Below is a small trained network, with its code and all its weights. Each question gives an input and a class and asks what happens when units are switched off, that is, made to give their printed mean instead of their output.

import numpy as np


def w(rows, s, z=0):
    codes = np.array(rows[::2]) - 128.0
    scale = np.full(codes.shape[1], s)
    scale[-1] = z or s
    return codes * scale


def f(y):
    return np.maximum(y, 0)


def log_softmax(a):
    a = a - a.max(-1, keepdims=True)
    return a - np.log(np.exp(a).sum(-1, keepdims=True))


def net(x, mask):
    res = np.array(x, float).reshape(1, 7) / 4 @ E
    y = f(res @ A[0][:, :-1].T + A[0][:, -1])
    res = res + np.where(mask, y, B[0][:, -1]) @ B[0][:, :-1]
    return log_softmax(res[-1] @ U[:, :-1].T + U[:, -1])


A, B = {}, {}
E = w([
[179,117,138,173,136,134,97,109,202,125,52,255],'x0',
[143,110,169,114,132,84,106,67,124,116,72,172],'x1',
[116,181,227,94,127,133,93,80,132,113,71,166],'x2',
[123,71,127,50,95,247,131,97,157,125,216,109],'x3',
[114,210,167,112,174,87,136,198,122,134,114,191],'x4',
[101,126,146,209,172,140,154,198,166,120,121,117],'x5',
[141,164,86,28,86,135,103,155,124,117,85,135],'x6',
],0.0092)
A[0] = w([
[137,137,123,180,115,151,117,162,174,137,10,100,169],'N0',
[134,140,87,120,145,190,139,241,165,143,191,201,230],'N1',
[134,3,72,179,122,161,130,87,159,120,139,137,79],'N2',
[118,96,105,210,150,121,145,231,136,127,149,62,76],'N3',
[128,135,48,65,123,94,133,209,108,118,120,81,159],'N4',
[132,59,47,82,87,203,125,84,130,129,170,35,135],'N5',
[129,166,126,188,134,79,132,105,96,145,142,118,51],'N6',
[127,126,143,68,106,206,115,105,170,123,79,162,3],'N7',
],0.023,0.0043)
B[0] = w([
[121,95,122,134,128,133,131,125,128,98,140,187,196],'N0',
[113,36,146,111,127,128,126,117,126,36,126,171,215],'N1',
[118,19,102,142,114,112,125,132,139,206,123,224,209],'N2',
[126,140,109,146,123,126,120,127,125,32,114,145,218],'N3',
[130,98,140,135,128,133,131,120,140,246,136,126,195],'N4',
[112,115,154,129,145,149,132,144,127,3,142,58,251],'N5',
[136,129,98,139,122,142,127,137,142,89,123,144,173],'N6',
[144,234,120,123,128,110,132,125,116,123,113,157,184],'N7',
],0.019,0.032)
U = w([
[123,124,111,141,93,114,107,86,133,38,87,215,184],'0',
[109,43,88,162,72,107,121,102,164,211,124,191,132],'1',
[198,215,125,103,94,73,122,61,124,253,83,150,75],'2',
[71,63,223,101,147,189,159,114,134,103,201,65,199],'3',
[131,133,43,210,102,148,131,136,145,106,133,66,1],'4',
],0.0061,0.0066)

Each question gives the input, the list of numbers given to net, and the class t.
The units are the neurons (one row each of A and B). Each row of codes is followed by its name. A weight is (code - 128) times the scale printed after its matrix; where a second scale follows, it is the last column's (A, B and U).
mask holds one flag per neuron, in row order. A switched-off neuron (its flag False) gives its mean, the last column of its row in B, instead of its output. The means were averaged over made-up inputs and are rounded, as every weight is.
A unit's drop is (log p(t) with every unit on - log p(t) with that unit switched off) / (log p(t) with every unit on - log p(t) with every unit switched off).
The circuit of an input: a set's keep is (log p(t) with only the set's units on - log p(t) with every unit switched off) / (log p(t) with every unit on - log p(t) with every unit switched off). Starting from all 8 units, units are removed one at a time, each time the one whose removal leaves the highest keep (on an exact tie, the one counted first), for as long as the keep stays at least 0.8.
units of the circuit, in order: the units of the circuit, biggest drop first
unit that matters most: the unit with the biggest drop
top k neurons: the k neurons with the biggest drops, biggest first
drop of u: that unit's drop, to one decimal
input [-5,5,8,-4,-1,-1,4], class 2: units of the circuit, in order -> N5; N1
input [5,3,2,4,3,3,-8], class 1: unit that matters most -> N5
input [-3,-4,4,-2,-4,7,8], class 3: units of the circuit, in order -> N2; N4
input [8,6,2,6,2,-1,-5], class 1: top 3 neurons -> N2; N5; N3
input [3,6,-1,-3,6,-3,8], class 2: top 2 neurons -> N5; N1
input [7,-5,-6,8,-8,-3,3], class 3: top 2 neurons -> N5; N3
input [-4,3,-5,-6,-5,-1,3], class 3: units of the circuit, in order -> N4; N2
input [-2,6,0,-2,7,8,8], class 1: top 3 neurons -> N5; N4; N3
input [3,5,0,0,4,-5,2], class 2: top 3 neurons -> N5; N1; N3
input [-1,-4,-3,-5,5,3,8], class 1: top 2 neurons -> N4; N5
input [4,3,-4,-6,6,-7,5], class 1: top 2 neurons -> N5; N7
input [8,-2,-5,-5,-3,0,-7], class 1: top 2 neurons -> N2; N5
input [-1,-2,6,6,-3,1,8], class 3: top 2 neurons -> N5; N3
input [3,-8,-3,-5,4,-1,5], class 1: units of the circuit, in order -> N4
input [2,-6,5,-1,0,-2,4], class 2: top 3 neurons -> N5; N3; N1
input [5,2,-8,-5,-8,4,2], class 1: drop of N2 -> 1.6
input [-4,6,6,2,7,0,5], class 2: drop of N1 -> 0.1
input [-7,6,7,1,7,5,5], class 2: drop of N5 -> 0.4
